Here is a tiny trained network, its code and every weight. The questions are about switching its units off for an input and a target symbol, where a switched-off unit gives its printed mean instead of its output.

import numpy as np


def w(rows, s, z=0):
    codes = np.array(rows[::2]) - 128.0
    scale = np.full(codes.shape[1], s)
    scale[-1] = z or s
    return codes * scale


def norm(h):
    return h / np.sqrt((h * h).mean(-1, keepdims=True) + 1e-5)


def f(y):
    return y / 2 * (1 + np.tanh(0.7978845608 * (y + 0.044715 * y**3)))


def softmax(a):
    e = np.exp(a - a.max(-1, keepdims=True))
    return e / e.sum(-1, keepdims=True)


def log_softmax(a):
    a = a - a.max(-1, keepdims=True)
    return a - np.log(np.exp(a).sum(-1, keepdims=True))


def net(x, mask):
    ids = ['Ψβεξπφ'.index(c) for c in x.split()]
    T = len(ids)
    res = E[ids] + P[:T]
    r = norm(res)
    for j in range(3):
        rows = slice(3 * j, 3 * j + 3)
        q, k, v = (r @ M[0][rows].T for M in (Q, K, V))
        z = softmax(np.where(np.tri(T) > 0, q @ k.T / 3**0.5, -1e9)) @ v
        o = O[0][rows]
        res = res + np.where(mask[j], z, o[:, -1]) @ o[:, :-1]
    y = f(norm(res) @ A[0][:, :-1].T + A[0][:, -1])
    res = res + np.where(mask[3:11], y, B[0][:, -1]) @ B[0][:, :-1]
    return log_softmax(norm(res)[-1] @ U[:, :-1].T + U[:, -1])


Q, K, V, O, A, B = {}, {}, {}, {}, {}, {}
E = w([
[139,162,120,235],'Ψ',
[90,165,76,199],'β',
[204,25,35,161],'ε',
[78,195,108,141],'ξ',
[6,102,83,125],'π',
[208,141,170,135],'φ',
],0.012)
P = w([
[224,254,125,29],'0',
[141,116,216,197],'1',
[83,156,246,193],'2',
[172,188,131,48],'3',
[133,212,212,25],'4',
[184,202,145,62],'5',
],0.0053)
Q[0] = w([
[130,155,106,93],'head 1',
[63,120,104,59],'head 1',
[180,58,141,167],'head 1',
[95,126,136,96],'head 2',
[106,136,28,127],'head 2',
[165,91,163,127],'head 2',
[85,34,61,82],'head 3',
[186,92,250,47],'head 3',
[109,85,124,129],'head 3',
],0.013)
K[0] = w([
[152,175,88,119],'head 1',
[122,138,22,100],'head 1',
[192,74,185,65],'head 1',
[152,253,120,157],'head 2',
[56,150,141,124],'head 2',
[148,114,92,123],'head 2',
[203,98,136,115],'head 3',
[139,166,70,222],'head 3',
[120,191,56,189],'head 3',
],0.012)
V[0] = w([
[167,141,240,99],'head 1',
[152,109,235,178],'head 1',
[120,131,254,128],'head 1',
[121,87,92,119],'head 2',
[54,117,192,63],'head 2',
[193,166,158,168],'head 2',
[58,104,125,108],'head 3',
[137,46,97,115],'head 3',
[30,122,23,137],'head 3',
],0.011)
O[0] = w([
[167,145,98,65,105],'head 1',
[110,136,138,89,160],'head 1',
[193,189,95,1,118],'head 1',
[147,109,171,129,73],'head 2',
[167,137,168,139,1],'head 2',
[34,153,84,114,227],'head 2',
[149,149,197,194,90],'head 3',
[167,124,202,147,17],'head 3',
[59,132,225,121,191],'head 3',
],0.0087,0.0048)
A[0] = w([
[132,106,111,72,3],'neuron 1',
[89,38,201,157,95],'neuron 2',
[209,62,60,123,127],'neuron 3',
[108,94,184,146,9],'neuron 4',
[5,153,208,179,225],'neuron 5',
[76,111,127,128,118],'neuron 6',
[57,151,59,229,150],'neuron 7',
[203,124,26,120,103],'neuron 8',
],0.012,0.0025)
B[0] = w([
[94,140,182,123,128],'neuron 1',
[253,199,130,87,164],'neuron 2',
[196,186,170,208,149],'neuron 3',
[163,185,73,114,136],'neuron 4',
[162,205,80,190,244],'neuron 5',
[144,96,138,244,154],'neuron 6',
[124,93,30,84,247],'neuron 7',
[210,165,112,100,163],'neuron 8',
],0.0071,0.012)
U = w([
[121,94,110,141,230],'Ψ',
[78,126,114,104,6],'β',
[10,119,107,157,3],'ε',
[151,183,161,136,231],'ξ',
[77,160,69,87,28],'π',
[154,200,103,36,165],'φ',
],0.012,0.0015)

Each question gives the input, a string of symbols that net reads in full, and the target symbol t.
The units are the heads (3 rows each of Q, K, V and O) and the neurons (one row each of A and B). Each row of codes is followed by its name. A weight is (code - 128) times the scale printed after its matrix; where a second scale follows, it is the last column's (O, A, B and U).
mask holds one flag per unit, heads first, then neurons. A switched-off unit (its flag False) gives its mean, the last column of its rows in O or B, instead of its output. The means were averaged over made-up inputs and are rounded, as every weight is.
A unit's drop is (log p(t) with every unit on - log p(t) with that unit switched off) / (log p(t) with every unit on - log p(t) with every unit switched off).
The circuit of an input: a set's keep is (log p(t) with only the set's units on - log p(t) with every unit switched off) / (log p(t) with every unit on - log p(t) with every unit switched off). Starting from all 11 units, units are removed one at a time, each time the one whose removal leaves the highest keep (on an exact tie, the one counted first), for as long as the keep stays at least 0.8.
units of the circuit, in order: the units of the circuit, biggest drop first
most important unit: the unit with the biggest drop
top k neurons: the k neurons with the biggest drops, biggest first
heads that matter: for each layer, one digit per head in row order, 1 if its drop is at least 0.15 and else 0, layers parted by /
drop when u is switched off: that unit's drop, to one decimal
input ξ ξ Ψ β Ψ ξ, target ε: heads that matter -> 100
input φ Ψ Ψ, target φ: heads that matter -> 101
input Ψ π ξ π Ψ Ψ, target ξ: heads that matter -> 011
input Ψ φ β, target φ: heads that matter -> 101
input ξ π β, target ξ: heads that matter -> 011
input π π π ε, target ξ: heads that matter -> 010
input β φ φ ε β Ψ, target φ: heads that matter -> 100
input Ψ Ψ Ψ β β, target ε: units of the circuit, in order -> [head 1]
input β φ ε, target φ: heads that matter -> 100
input π φ π β, target ξ: units of the circuit, in order -> [head 2; head 3]
input π β Ψ ξ ε, target ξ: units of the circuit, in order -> [head 2; neuron 3]
input π ε ε φ β π, target Ψ: heads that matter -> 111
input ε Ψ ε π π, target ξ: heads that matter -> 011
input π Ψ π π Ψ, target ξ: most important unit -> head 3
input φ π ξ, target ξ: top 2 neurons -> [neuron 7; neuron 5]
input Ψ β β Ψ, target ε: top 2 neurons -> [neuron 2; neuron 8]
input Ψ β Ψ β, target ε: drop when neuron 2 is switched off -> 0.2
input Ψ φ ε, target φ: drop when head 1 is switched off -> 0.6
input ε Ψ β β π ξ, target ξ: drop when neuron 5 is switched off -> 0.0
